Below are the code and all the weights of a small trained network. Each question names an input and a class and asks about switching units off, where a switched-off unit gives its printed mean instead of its output.

import numpy as np


def w(rows, s, z=0):
    codes = np.array(rows[::2]) - 128.0
    scale = np.full(codes.shape[1], s)
    scale[-1] = z or s
    return codes * scale


def f(y):
    return np.maximum(y, 0)


def log_softmax(a):
    a = a - a.max(-1, keepdims=True)
    return a - np.log(np.exp(a).sum(-1, keepdims=True))


def net(x, mask):
    res = np.array(x, float).reshape(1, 3) / 4 @ E
    y = f(res @ A[0][:, :-1].T + A[0][:, -1])
    res = res + np.where(mask, y, B[0][:, -1]) @ B[0][:, :-1]
    return log_softmax(res[-1] @ U[:, :-1].T + U[:, -1])


A, B = {}, {}
E = w([
[1,80,141,89,147,182,72,119,115],'x0',
[139,50,121,83,93,151,174,75,154],'x1',
[65,155,213,181,41,52,154,144,222],'x2',
],0.012)
A[0] = w([
[121,177,173,142,106,147,173,147,177,100],'neuron 1',
[66,125,143,136,134,110,79,118,147,237],'neuron 2',
[58,52,169,66,67,150,164,81,186,200],'neuron 3',
[109,157,131,151,97,68,103,185,153,188],'neuron 4',
[246,127,87,96,117,134,183,96,57,217],'neuron 5',
[157,177,121,120,216,182,105,128,87,210],'neuron 6',
[69,155,67,130,164,98,90,143,58,94],'neuron 7',
[39,144,140,102,153,145,96,146,125,254],'neuron 8',
[104,200,176,142,106,110,136,179,153,141],'neuron 9',
[48,114,71,132,74,94,157,87,154,174],'neuron 10',
[84,86,167,100,65,141,166,116,187,182],'neuron 11',
[70,122,137,141,82,133,159,104,141,142],'neuron 12',
[194,113,114,125,144,110,109,129,84,226],'neuron 13',
[218,106,112,111,126,135,141,144,169,170],'neuron 14',
],0.011,0.0023)
B[0] = w([
[120,153,137,116,84,77,107,54,116,180],'neuron 1',
[108,153,183,182,124,195,144,171,131,190],'neuron 2',
[182,89,147,87,20,189,222,168,119,227],'neuron 3',
[151,204,137,146,106,121,96,71,128,196],'neuron 4',
[200,160,50,143,252,185,141,127,198,250],'neuron 5',
[113,124,55,70,154,66,89,182,89,236],'neuron 6',
[88,102,163,104,107,144,72,177,70,198],'neuron 7',
[41,162,164,180,98,155,159,166,110,215],'neuron 8',
[125,129,67,180,68,131,81,44,114,200],'neuron 9',
[176,88,174,125,89,110,176,131,148,181],'neuron 10',
[131,53,191,113,140,63,173,124,165,203],'neuron 11',
[167,96,176,134,155,42,137,157,157,177],'neuron 12',
[140,109,80,95,175,154,78,130,165,199],'neuron 13',
[98,122,136,121,186,156,158,48,167,189],'neuron 14',
],0.014,0.015)
U = w([
[188,152,73,120,247,156,119,101,194,224],'0',
[103,136,189,120,146,35,190,18,142,8],'1',
[151,216,143,219,94,89,39,49,161,133],'2',
[182,75,230,160,49,130,181,189,191,86],'3',
[129,135,89,82,162,91,33,191,84,162],'4',
[156,94,130,63,86,118,170,159,106,1],'5',
[2,175,167,151,130,194,105,192,52,136],'6',
],0.0081,0.002)

Each question gives the input, the list of numbers given to net, and the class t.
The units are the neurons (one row each of A and B). Each row of codes is followed by its name. A weight is (code - 128) times the scale printed after its matrix; where a second scale follows, it is the last column's (A, B and U).
mask holds one flag per neuron, in row order. A switched-off neuron (its flag False) gives its mean, the last column of its row in B, instead of its output. The means were averaged over made-up inputs and are rounded, as every weight is.
A unit's drop is (log p(t) with every unit on - log p(t) with that unit switched off) / (log p(t) with every unit on - log p(t) with every unit switched off).
The circuit of an input: a set's keep is (log p(t) with only the set's units on - log p(t) with every unit switched off) / (log p(t) with every unit on - log p(t) with every unit switched off). Starting from the 12 units with the biggest drops (on a tie, the unit counted first), units are removed one at a time, each time the one whose removal leaves the highest keep (on an exact tie, the one counted first), for as long as the keep stays at least 0.8.
units of the circuit, in order: the units of the circuit, biggest drop first
top k neurons: the k neurons with the biggest drops, biggest first
drop when u is switched off: that unit's drop, to one decimal
input [3,-7,2], class 6: units of the circuit, in order => neuron 8
input [0,-4,-5], class 4: top 2 neurons => neuron 6; neuron 7
input [2,4,-2], class 3: units of the circuit, in order => neuron 6; neuron 3
input [-4,1,6], class 1: top 2 neurons => neuron 11; neuron 5
input [2,6,-2], class 3: top 2 neurons => neuron 6; neuron 3
input [-6,-1,8], class 2: top 2 neurons => neuron 9; neuron 4
input [-6,5,7], class 1: top 2 neurons => neuron 1; neuron 14
input [-5,6,2], class 0: top 2 neurons => neuron 5; neuron 14
input [3,-6,-6], class 4: drop when neuron 6 is switched off => 1.4
input [2,-3,1], class 6: drop when neuron 5 is switched off => 0.1
input [7,-5,-4], class 6: drop when neuron 10 is switched off => 0.0
input [7,2,-6], class 6: drop when neuron 8 is switched off => 0.1
